Below is a small trained network, with its code and all its weights. Each question gives an input and a class and asks what happens when units are switched off, that is, made to give their printed mean instead of their output.

import numpy as np


def w(rows, s, z=0):
    codes = np.array(rows[::2]) - 128.0
    scale = np.full(codes.shape[1], s)
    scale[-1] = z or s
    return codes * scale


def f(y):
    return np.maximum(y, 0)


def log_softmax(a):
    a = a - a.max(-1, keepdims=True)
    return a - np.log(np.exp(a).sum(-1, keepdims=True))


def net(x, mask):
    res = np.array(x, float).reshape(1, 5) / 4 @ E
    y = f(res @ A[0][:, :-1].T + A[0][:, -1])
    res = res + np.where(mask, y, B[0][:, -1]) @ B[0][:, :-1]
    return log_softmax(res[-1] @ U[:, :-1].T + U[:, -1])


A, B = {}, {}
E = w([
[137,94,141,184,253,137],'x0',
[134,36,240,78,152,123],'x1',
[252,205,113,93,139,151],'x2',
[123,124,119,117,140,113],'x3',
[126,124,123,123,133,121],'x4',
],0.017)
A[0] = w([
[188,165,125,33,59,176,168],'N1',
[142,96,166,106,135,178,110],'N2',
[73,68,198,114,131,122,141],'N3',
[135,135,127,196,164,134,105],'N4',
[52,120,137,182,207,155,127],'N5',
[121,119,210,21,110,141,135],'N6',
[205,176,140,108,197,141,70],'N7',
[139,198,101,111,180,137,120],'N8',
[117,67,223,137,160,101,131],'N9',
[124,113,200,128,183,148,96],'N10',
[95,142,73,105,58,106,167],'N11',
[51,91,113,139,70,103,211],'N12',
[106,46,147,175,147,144,140],'N13',
[173,146,124,128,207,171,47],'N14',
[179,106,157,5,106,127,132],'N15',
[103,173,64,168,131,130,243],'N16',
[21,122,137,95,18,108,231],'N17',
[70,180,104,174,172,114,191],'N18',
[172,213,22,42,75,95,254],'N19',
[131,72,213,90,146,161,164],'N20',
[171,127,166,28,141,131,116],'N21',
[84,144,90,193,153,111,198],'N22',
[170,200,125,134,96,126,172],'N23',
[76,104,156,242,152,87,133],'N24',
[216,130,124,160,202,141,35],'N25',
],0.013,0.0069)
B[0] = w([
[95,179,118,100,65,129,223],'N1',
[123,118,134,89,137,96,169],'N2',
[153,155,99,121,134,65,205],'N3',
[116,145,150,127,159,153,162],'N4',
[144,185,68,104,150,158,193],'N5',
[96,136,165,78,142,116,210],'N6',
[125,99,156,134,101,88,196],'N7',
[143,121,119,149,84,112,175],'N8',
[146,134,92,83,123,77,217],'N9',
[130,153,103,104,99,85,186],'N10',
[165,121,117,155,88,118,188],'N11',
[168,96,174,185,158,126,195],'N12',
[158,163,109,106,143,112,189],'N13',
[146,81,176,187,135,80,179],'N14',
[84,142,161,75,113,139,211],'N15',
[249,104,105,180,143,187,197],'N16',
[163,65,193,192,155,42,226],'N17',
[181,129,122,162,158,170,180],'N18',
[132,122,76,131,63,146,255],'N19',
[141,163,116,77,128,71,217],'N20',
[81,132,156,91,116,133,197],'N21',
[174,116,113,149,148,193,182],'N22',
[116,132,102,131,81,127,191],'N23',
[141,178,79,96,147,164,190],'N24',
[177,65,190,190,128,59,190],'N25',
],0.014,0.026)
U = w([
[178,81,187,218,118,137,216],'0',
[150,183,40,88,78,110,97],'1',
[133,113,238,118,152,54,188],'2',
[12,173,205,54,92,161,1],'3',
[156,183,112,136,209,230,91],'4',
],0.011,0.0023)

Each question gives the input, the list of numbers given to net, and the class t.
The units are the neurons (one row each of A and B). Each row of codes is followed by its name. A weight is (code - 128) times the scale printed after its matrix; where a second scale follows, it is the last column's (A, B and U).
mask holds one flag per neuron, in row order. A switched-off neuron (its flag False) gives its mean, the last column of its row in B, instead of its output. The means were averaged over made-up inputs and are rounded, as every weight is.
A unit's drop is (log p(t) with every unit on - log p(t) with that unit switched off) / (log p(t) with every unit on - log p(t) with every unit switched off).
The circuit of an input: a set's keep is (log p(t) with only the set's units on - log p(t) with every unit switched off) / (log p(t) with every unit on - log p(t) with every unit switched off). Starting from the 12 units with the biggest drops (on a tie, the unit counted first), units are removed one at a time, each time the one whose removal leaves the highest keep (on an exact tie, the one counted first), for as long as the keep stays at least 0.8.
circuit, biggest first: the units of the circuit, biggest drop first
top k neurons: the k neurons with the biggest drops, biggest first
drop when u is switched off: that unit's drop, to one decimal
input [1,2,1,-4,3], class 2: top 3 neurons => (N19, N1, N5)
input [-8,5,-1,-6,-3], class 2: circuit, biggest first => (N17)
input [1,1,-8,-7,-1], class 1: top 2 neurons => (N24, N5)
input [7,1,-1,5,-7], class 1: top 2 neurons => (N10, N9)
input [8,-7,0,5,-1], class 4: top 2 neurons => (N5, N17)
input [1,2,7,1,1], class 2: top 2 neurons => (N25, N14)
input [8,-5,0,-3,4], class 4: top 3 neurons => (N5, N17, N24)
input [-2,1,-5,4,-8], class 2: top 2 neurons => (N16, N19)
input [-8,6,1,5,-7], class 3: drop when N1 is switched off => 0.4
input [-6,4,-1,5,7], class 2: drop when N17 is switched off => 1.1
input [-5,-6,-2,-1,8], class 0: drop when N22 is switched off => 0.0
input [-6,1,8,5,-7], class 3: top 2 neurons => (N15, N21)
